Each row has a name. After each piece below comes the name of the row it's from, unless a question asks for something else. Each question is about the rows just above it. Places in a row count from 1.

Q: [180 118 142 117 124  50 111 130]
M: [170 141 118 143 126  76 143 117]
P: [161 115  70 109 140 196 123 139]
V: [170 146 118 143 126  95 148 133]
Move every entry of [124  50 111] by -1 step of 1. : [123  49 110]
Where in the named rows is [140]? : P, 5
tags:
[127] -> z426
[118] -> z495
[126] -> z396
[125] -> z190
[124] -> z954
[140] -> z258
The tag of M, keyed by place 5: : z396
Shift each entry of [115  70] by -1 times 1: : [114  69]
Which row holds [170 141 118 143 126  76 143 117]? : M
Row and place of [70] in the named rows: : P, 3

J: [115 130 117 111]
W: [120 134 129 179]
X: [115 131 119 115]
D: [133 129 141 130]
B: [165 134 228  78]
G: [117 131 121 102]
Shift each entry of [131] by -1 times 1: : [130]
Table of tags by key:
[115] -> z437
[165] -> z56
[166] -> z140
[164] -> z182
The tag of B, keyed by place 1: : z56
Which row holds [117 131 121 102]? : G
[120 134 129 179] : W

fevi: [100 161  86  80 181  79 104 110 132 121 150 117 119 175 139 112 119 120
  85 140 126 162 111 108  70]
Muk: [ 78 178  62  56 205  53  88 106 136  98 179 138 119 184 129 100 110 108
  64 149 150 171 122  72  43]
lusi: [137 120 138 138 118 139 135 132 128 131 117 122 125 124 127 135 134 129
 137 127 120 122 127 135 139]
bozi: [ 79 184  57  47 219  45  88 103 141 103 174 123 112 204 137 102 114 107
  56 155 137 182 111  77  30]
Lor: [149 109 151 152 104 153 144 136 129 136 103 114 122 117 126 143 140 130
 149 125 109 113 124 146 153]
dat: [113 145 107 104 154 103 116 119 131 125 139 124 125 151 134 119 123 124
 106 134 129 146 119 119  98]
koreg: [ 77 186  54  45 223  42  87 102 142 102 176 123 111 207 137 102 115 106
  54 157 137 184 111  74  26]
pufe: [113 145 107 104 154 103 116 119 131 125 139 124 125 151 134 119 121 125
 116 129 139 134 131 114 113]
lazeg: [149 109 151 152 104 153 144 136 129 136 103 114 122 117 126 143 140 130
 149 125 109 113 124  71 153]
Vit: [119 140 112 110 149 109 120 121 130 126 133 119 122 149 133 123 126 125
 111 134 123 142 119 122 105]
Dad: [ 78 178  62  56 205  53  88 106 136  98 179 138 119 184 129 100 110 108
  64 149 150 171 122  72  82]
Move every entry of [135 134 129 137] by -1 step of 1. : [134 133 128 136]
[149] with +1 step of 1 on every entry: : [150]
Move every entry of [108  64 149] by -1 step of 1. : [107  63 148]
Table of tags by key:
[30] -> z907
[62] -> z173
[58] -> z765
[54] -> z920
[204] -> z729
[107] -> z143
[57] -> z473
Look up the entry of bozi at place 3 in the table: : z473

zof: [115 109 149 145 169 118 112 104]
gaka: [138 113 129 141 149 132 115 125]
zema: [ 54 188 212  63 117  36 184  66]
zuli: [132 126 126 130 128 131 126 130]
val: [137 130 133 133 138 124 128 123]
Riren: [165 118 114 147 146 145 117 134]
potu: [126 127 135 129 114 117 127 113]
fales: [222  83  48 176 106 211  81 197]
fuvad: [147 109 122 144 149 141 112 129]
gosi: [118 134 135 124 125 119 133 124]
maf: [133 127 123 142 125 131 126 131]
vug: [ 97  49 140 116 119 113 143 121]
The row with [ 97  49 140 116 119 113 143 121] is : vug
Move every entry of [127 123 142 125] by -1 step of 1. : [126 122 141 124]
[83] is at row and place : fales, 2
The row with [165 118 114 147 146 145 117 134] is : Riren
Where in the named rows is [48]? : fales, 3
[176] is at row and place : fales, 4

bezu: [170 197  62  36 126 118]
sir: [131  42 133 117 150 197]
pevad: [131  42 133  84 130 124]
lef: [131 119 133  84 130 124]
soz: [ 46 103 126 131 178 185]
Shift each entry of [126] by +1 times 1: : [127]
[42] with +1 step of 1 on every entry: : [43]
Move every entry of [119 133] by -1 step of 1. : [118 132]

zik: [125 133 130 130 130 130 132]
fot: [150 109  25 144 224 150 166]
gili: [117 141 164 136 164 135 142]
muret: [140 107  44 113 141 106  92]
bep: [150 109  25 113  31  95  72]
Shift each entry of [130] by -1 times 1: : [129]
Row and place of [142] in the named rows: : gili, 7
tags:
[114] -> z843
[130] -> z174
[144] -> z21
[113] -> z650
[129] -> z103
[31] -> z457
Join bep by its entry at place 4: : z650
Move every entry of [130 130] by -1 step of 1. : [129 129]

Ren: [179 123 125 132 140 195 135 128 132  21 122  86 128 137 130  66 125 129
 131 131 132 165 127 136 203 143 122 136 138  22 125 131 123 130 129]
vebu: [134 132 131 127 137 131 133 131 130 123 132 124 129 129 129 123 133 129
 131 133 128 133 132 133 130 131 127 134 135 123 129 131 124 130 130]
Ligu: [128 128 128 128 129 130 126 129 128 130 128 130 127 130 131 130 127 127
 129 127 128 129 128 122 130 131 128 125 128 128 129 127 132 128 130]
Veso: [124 170 154  74 129 119 103 204  62 141 185 135  80 200 154 145 186  70
 201 132  65 122 173 129 128 140  73 120 118 116  92  61 131  72 201]
kovo: [130 131 129 126 132 125 129 130 126 130 131 128 127 129 129 132 132 127
 131 129 126 130 129 129 127 129 127 132 130 127 126 127 128 126 129]
[127] with +1 step of 1 on every entry: : [128]
key -> tag
[130] -> z959
[196] -> z878
[131] -> z221
[72] -> z142
[195] -> z709
The tag of Ren, keyed by place 34: : z959
Shift each entry of [135] by -1 times 1: : [134]
[134 132 131 127 137 131 133 131 130 123 132 124 129 129 129 123 133 129
 131 133 128 133 132 133 130 131 127 134 135 123 129 131 124 130 130] : vebu

Doloz: [ 75 164 165 155  86 183 161 156 161  86 183 116  74 117 156 109 111 150
  79 129 116 159  93  70 167  82 183  74]
Duf: [116 122 162 111 133 117 106 143 161 115 155 159 121 130 142 167 166 100
 118 114 144  84 132 109  65 112 169 104]
Geba: [154 131 108 121 138 103  42 118 108 146 103 167 140 121 128 206 100  66
 138 133 148 152 150 152  27 151 110 158]
Where in the named rows is [132]? : Duf, 23
Where in the named rows is [82]? : Doloz, 26
[ 75 164 165 155  86 183 161 156 161  86 183 116  74 117 156 109 111 150
  79 129 116 159  93  70 167  82 183  74] : Doloz
tags:
[117] -> z504
[182] -> z567
[102] -> z812
[116] -> z513
[100] -> z669
[183] -> z199
[103] -> z698
Look up the entry of Duf at place 6 in the table: : z504

noriv: [122 129 118 122 122 124 123 135 127 124 131 127 126 131 128 133 114 129
 134 120 126 126 134 120 130 122 120 134 130 130 128 127 131 125 125 136
 132 124 129 134 125 115 126 124 130 126 125 130 132 126 130]
kogap: [122 129 118 122 122 124 123 135 127 124 131 127 126 131 128 133 114 129
 134 120 126 126 134 120 130 122 120 134 130 130 128 127 131 125 125 136
 132 124 129 171 108  94 110 126 127  82 113 116 147 126 156]
Toseg: [ 99 123  89  94  98 116  95 154 113 102 141 122 117 152 137 157  79 118
 154  88 130 120 164  95 148 102  81 151 149 125 137 113 133  99 133 146
 154  93 135 149  99  44 116 119 130 112 112 126 160 126 137]
Table of tags by key:
[150] -> z395
[130] -> z62
[140] -> z676
[149] -> z870
[141] -> z483
[99] -> z296
The tag of Toseg, keyed by place 29: : z870
Shift each entry of [129] by +1 times 1: : [130]

dok: [ 34 169 188  61 151 120  94 179 212 153 170 116 157]
Dap: [131 134 126 136 113  93 101  99  85  88 127 121  81]
fiz: [166 175  21 109 186 221 225 107  97 144  69  88 134]
zufe: [143  54 163 144 114 122 133 126 129 125 155 151 130]
nelu: [163 150  98 141 105  74  78 135 139 146 115 132 165]
tige: [ 87 123 138  91 180 223 229 157 158 156 139 104 146]
livul: [132  77 157 153 114 130 168  86  99 101 137 158  91]
timu: [ 54 140 209 104 145  97  72 190 202 167 209 108 177]
zizuv: [166 175  21 109 186 221 225 156  97 144  69  88 134]
[ 97  72 190 202] with +1 step of 1 on every entry: : [ 98  73 191 203]
Shift each entry of [221 225] by -1 times 1: : [220 224]

gev: [134 165 140 123 127  86 119  98 110]
zeva: [153 146 146 180 126 105 143 128 201]
zonis: [146 133 130 155 136 144 132 143 192]
luvog: [115  99 109 131 139 190 137 141 178]
Kino: [139 122 121 138 137 154 123  25  95]
gari: [115  99 109 131 137 154 123 147 168]
zonaf: [171 118 137 150 160 188 147 216 144]
Misu: [127 171 137 112 125  80 115  82 105]
pur: [178 120 155 157 147 144 136 223  89]
Table of tags by key:
[127] -> z896
[160] -> z942
[80] -> z621
[159] -> z529
[125] -> z770
[126] -> z451
[137] -> z255
Look up the entry of Misu at place 5 in the table: : z770
Where in the named rows is [120]? : pur, 2
[178 120 155 157 147 144 136 223  89] : pur

bav: [143 145 106 108  97 110 148 142 107 128 173  95 123 114]
vara: [114 124 101 162 155 122 102 107 156 134 150 160 110 117]
kef: [129 119 161 113 168 186 126 148 176 126  95 202 148 131]
Binu: [129 119 161 113 168 186 126 148 176 126  95 202 148 128]
vumiz: [147 128 114 119 173 135 148 154 194  92  60 177 106 138]
pizif: [145 140 132  98  90 115 155 145  94 124 134 207 138 113]
[92] with -1 step of 1 on every entry: : [91]
tags:
[148] -> z926
[128] -> z591
[149] -> z134
[92] -> z322
[126] -> z166
Join vumiz by its entry at place 7: : z926
[95] with +1 step of 1 on every entry: : [96]
Move every entry of [145 106] by +1 step of 1. : [146 107]
[147 128 114 119 173 135 148 154 194  92  60 177 106 138] : vumiz
[129 119 161 113 168 186 126 148 176 126  95 202 148 131] : kef
Move every entry of [115 155] by -1 step of 1. : [114 154]

nelid: [207 155 215 198]
rabo: [207 155 208 198]
vebop: [ 36 202 209 212]
vofen: [ 35 208 159  75]
tags:
[202] -> z367
[208] -> z755
[201] -> z781
[207] -> z590
The tag of vofen, keyed by place 2: : z755
Row and place of [215] in the named rows: : nelid, 3
[209] is at row and place : vebop, 3
[202] is at row and place : vebop, 2
Where in the named rows is [36]? : vebop, 1

kipe: [173  83 128 127 177]
vobe: [144  98 205 198 205]
vano: [ 73 130 175  98  83]
kapu: [ 77 204  81 134 116]
Vulig: [ 95 100 105 204 166]
leten: [ 86 127 203 185 133]
key -> tag
[203] -> z643
[117] -> z702
[81] -> z386
[116] -> z74
[80] -> z488
[204] -> z229
Join kapu by its entry at place 3: : z386
Row and place of [177] in the named rows: : kipe, 5
Row and place of [134] in the named rows: : kapu, 4
Where in the named rows is [198]? : vobe, 4

nor: [136  99 169  69 119 190 110  85 155]
minil: [160  77 161 147  72 133  94 124 117]
fur: [186 131 100 152  67 102 116  52 197]
tomo: [143  87 184 193  91  72  84 180  47]
kagan: [114  73 108 206 141  66 167 173  78]
nabi: [ 97 130 101 167 170  89 168 172  80]
sagi: [136  67 134 169 108 111 139 144  92]
kove: [119 120 124 123 128 133 130 124 130]
tis: [160 136 161 147  72 133  94 124 117]
goful: [ 99 155  96 175 155  72 160 174  86]
vumo: [109 149 110 153 151  98 156 154 114]
moni: [136 182 128 144 103 121  53 146 119]
Row and place of [73] in the named rows: : kagan, 2
Shift each entry of [109 149] by +1 times 1: : [110 150]
[172] is at row and place : nabi, 8
Row and place of [154] in the named rows: : vumo, 8
[206] with +1 step of 1 on every entry: : [207]

